[100 = 0]
[105  81  84  83  77  88 106  93 109 111 119 118 118 132 128 139 120 120
 105 117  96  87  73  89  80  63  83  65  84  82  68  90  90  96 103 127
 151 102 122 157 125 124 118 101 135 103  98  75 110  87  91 105  43  75
  84  73  80] : (57)
[108 100 113 110 118 118 101  91  89  82  87  90  59  81  75  94  52  67
  54  78  92 100  82  96 107 133  91 126 114 111 124 123 121 144 120 138
 142 126 129 200 103 127 105 113 108  86  97  78  77  87  52  89  39 103
  62  73  85] : (56)
[ 92  88  83  87  74  66  79  94  96 108 107 110 125 130 122 103 130 127
 127 120 116 110 120 104 101  87  97  78  85  66  64  74  84  68  82  60
  44  87  85  59  98  93 108 107 124 117 118 130 140 119 132 123 145 107
 118 112 108] : (57)
[ 99 114 110 103 143 138 114 135 117 129 111  96  94 110  88 103  79  71
  54  78  80  91  82  92  68  97  79  94  98  86 113 102 110 132 121 115
 128 131 142 181 112 102 107 118 105  98  98  75  64  87  61  88  63  89
  49  64  86] : (57)
[ 97  93  89  88  82  75  70 101  98 111 107 106 116 130 109  91 110  97
  84  88  89  93  87  94  76  96  92 112 106 116 126 112 111 123 111  91
  76 101  90  71  86  76  85 102  86 100 108 117 115 120 111 122 133 115
  91  94  96] : (56)
[ 93  74  89  84  86  72 117  88 107 102 116 114  97 130 121 102 103 120
  98 130 116 103  93  96 114 110  88  73  94  78  65  85  91  85  83  90
  43  77  76  96 104 115 108 100 135  97 105 102 168 121 120 124  99 118
 127 121 129] : (57)
[ 94  98  98  92  85  70  73  84  92  93  99  98  99 124 112  99 107 106
  87 102  94  92  79  92  83  97  91 107 109 123 117 114 113 122 108  96
  65  92  83  74  89  87  87  99 106 102  97 117 135 119 103 100  95  99
  79  82  84] : (56)
[ 95 102 100  90  91  84  75  86  91  96  99  89  85 116 107  88 110 104
  78 115 101  94  88  93  78 107  85  87 103 114 108 106 110 126 112 104
  71  96  93  88  99  80  87  98  94  91  89  82 134 118 110 102 105 108
  90  92 110] : (56)
[108  92  93  87  88  97  83  88  90  93  96  90  80  95  96  95  94 100
  89 115 111 107 114 102 106 137 105 113 110 125 108 102 102 108 100  94
  71  92  90  86  97  86  90  95  89  88  97  67  98  93  90 103  84 102
  96 104 121] : (56)
[ 88 108 102  99 113 111 125 124 119 129 121 114 125 119 117 106 126 105
  97 105  82  81  80  90  69  55  87  64  84  79  74  84  83  87  98  97
 112  97 114 115 125 106 118 105 141 119  97 111 138 115 125  84 106  88
  93  85  83] : (57)
[ 95  95  93  96 106 113 119 126 118 129 118 111 113 104  97  84  92  78
  73  81  72  83  85  95  96 106 111 112 120 140 130 117 108 109 104  89
  65  87  78  37  93  76  89  94  90 105 115 117 130 118 129 102 139 105
 105 100  96] : (57)
[ 97  89  80  60  78 104 110  97 117 126 129 109  90 111 110  89  97  81
  34 115  63  65  66  86  91 134 111  89 128 180 113 113 102 111 103  97
  34  61  72  31 123  78 103  93 131 102  89  57 189 123 133  60  60  67
  88  75 107] : (56)
[109  86  91  92 102 126 119 118 117 119 112  96  83  89  86  86  75  79
  70 102 107 108 122 108 109 149 104 109  98  70  76  81  88  88  94  93
  98 107 121 150 117 113 108 102  93  88 105  63  80  89  87 110 103 114
 117 120 121] : (57)
[110  84  89  83  96 120 114 112 118 127 123 111 106 130 113 117 102  96
  63 104  84  82  68  87  75  87  79  71  96  91  94 102 108 128 120 133
 143 112 129 157 125 109 107  99  99  85  93  47  79  88  76 113  48  84
  83  95 128] : (57)
[104  94  95  87  89  92  74  90  90  97  97  88  82 112 101 105 104 106
  84 119 116 107 111  99  95 118  84  85  94  63  84  82  92 105 101  91
  84 107 115 145 115 107 108 113 115  96  95  67  96  92  77 100  70  93
  75  90 119] : (56)

[123 101  97 155 113  85  97 104  99  70 104 117 101 121 121 118 107] : (71)
[ 89 112  93  61  86  88 112  99 133  99 100  97 116 105 110  89  84] : (71)
[127  73 103 181 121  96  99 108  72  78 102 128  94 123 125 142 115] : (71)
[ 87 122  95  56  90  95 104  95 125 103 101  85 113  93  99  82  89] : (71)
[ 99 122  87  79  86  76 113 102 145  79 103 108 115 118 123  89  83] : (71)
[105 137 102 101 113  92  84  90 108  85 103  73 115  88  97  86 109] : (68)
[ 88 114  96  58  90  94 106  96 124 104 100  88 113  96 100  86  89] : (71)
[118 123  95 113 105  82 101  99 119  75 104 100 115 113 120 101  98] : (68)
[118 136  99 133 116  83  84  95 110  68 106  88 110 102 109  92 110] : (68)
[ 94 143  91  60  92  79 102  94 144  87 104  81 120 100 109  73  86] : (71)
[116  99  91 138 102  79 111 107 116  70 104 125 108 130 131 117  94] : (71)
[104 125  88  89  92  73 110 101 144  73 105 103 119 119 127  93  86] : (68)
[ 97 123  94  76 102  82 100  92 136  80 103  79 129 100 115  86  92] : (68)
[115 149 109 129 127  95  66  86  95  77 105  60 110  78  89  83 123] : (68)
[113 117 102 126 119  90  89  94 103  80 103  87 117 102 113 109 110] : (68)
[123 105  89 147 105  71 110 107 122  57 106 128 112 138 142 120  95] : (68)
[113 126  99 121 112  85  90  96 109  68 104  90 108 103 110  95 106] : (71)
[119 126 100 139 118  85  85  96 104  68 105  91 109 105 113  99 111] : (68)
[114 122 101 129 119  86  92  94 105  77 103  89 117 103 116 107 108] : (68)
[123 102  98 155 118  83  97 102 102  68 105 114 109 122 129 123 107] : (68)
[103 125  89  91  93  79 107 100 136  78 103 102 116 115 120  91  88] : (71)
[112 111  93 125 102  81 101 102 118  75 104 111 110 120 123 107  96] : (68)
[129  94  99 174 122  85  97 104  93  66 105 119 107 126 130 132 110] : (68)
[112 134  96 116 110  80  90  95 121  70 105  88 115 103 113  88 103] : (68)
[ 96 128 100  80 103  96  90  92 115  95 102  78 110  88  94  80 101] : (71)
[122 117 105 157 126  93  81  95  89  74 104  92 108 102 108 110 118] : (68)
[111 124  93 116 101  80 101 101 123  72 104 105 110 116 118  98  97] : (71)
[ 95 120  91  72  91  81 108  98 135  88 102  96 115 106 113  87  86] : (71)
[ 99 139  93  79 100  76 100  94 140  79 104  83 125 104 115  83  91] : (68)
[ 92 126  98  68  98  94  97  93 119  99 101  80 115  90  96  81  95] : (71)
[103 135  89  83  92  77 103  99 139  76 104  95 114 109 113  80  89] : (71)
[110 125 104 122 119  95  83  92  97  83 103  79 111  92 101  98 113] : (68)
[112 127  92 109 103  76 101  98 128  68 105  98 115 113 119  92  97] : (68)
[113 112  97 127 110  85  97  99 109  76 103 102 113 112 119 106 103] : (68)
[105 131  96 104 106  83  96  96 125  80 104  90 116 105 113  92  99] : (68)
[ 98 137  96  79  99  87  95  93 126  89 103  82 115  96 104  79  96] : (71)
[102 120  93  94  99  85 104  99 124  83 102 101 113 110 115  95  92] : (71)
[104 134  93 100 100  78  99  97 132  76 104  95 115 110 115  88  94] : (71)
[109 127  97 111 111  84  96  95 119  74 104  90 119 105 116  96 100] : (68)
[ 91 174  95  48 101  81  86  84 148  83 105  54 130  82  97  54  94] : (68)
[104 130  90  93  94  77 104 100 136  73 104  99 116 114 120  87  90] : (71)
[108 131  99 107 114  85  93  92 120  79 104  82 122 102 114  95 102] : (68)
[102 149  96  86 103  84  90  92 128  80 104  80 115  95 102  76  98] : (71)
[119 126 102 136 117  89  81  95 101  75 105  89 105  97 105  95 113] : (71)
[109 125  94 112 104  79 100  99 123  72 104 100 115 113 119  97  96] : (68)
[ 99 135  95  78 102  80  99  93 134  82 103  82 122 102 110  83  93] : (68)
[103 148  90  83  98  72  98  94 146  69 106  86 122 107 116  75  91] : (68)
[122  93  90 154 105  76 112 109 113  64 105 131 107 138 141 126  96] : (68)
[114 138 100 121 118  85  82  92 110  74 105  80 114  95 106  91 111] : (68)
[115 129  98 126 112  81  88  95 117  71 105  87 113 103 108  91 106] : (68)
[110 121  86 107  95  68 113 104 145  64 105 114 123 131 137 100  85] : (68)
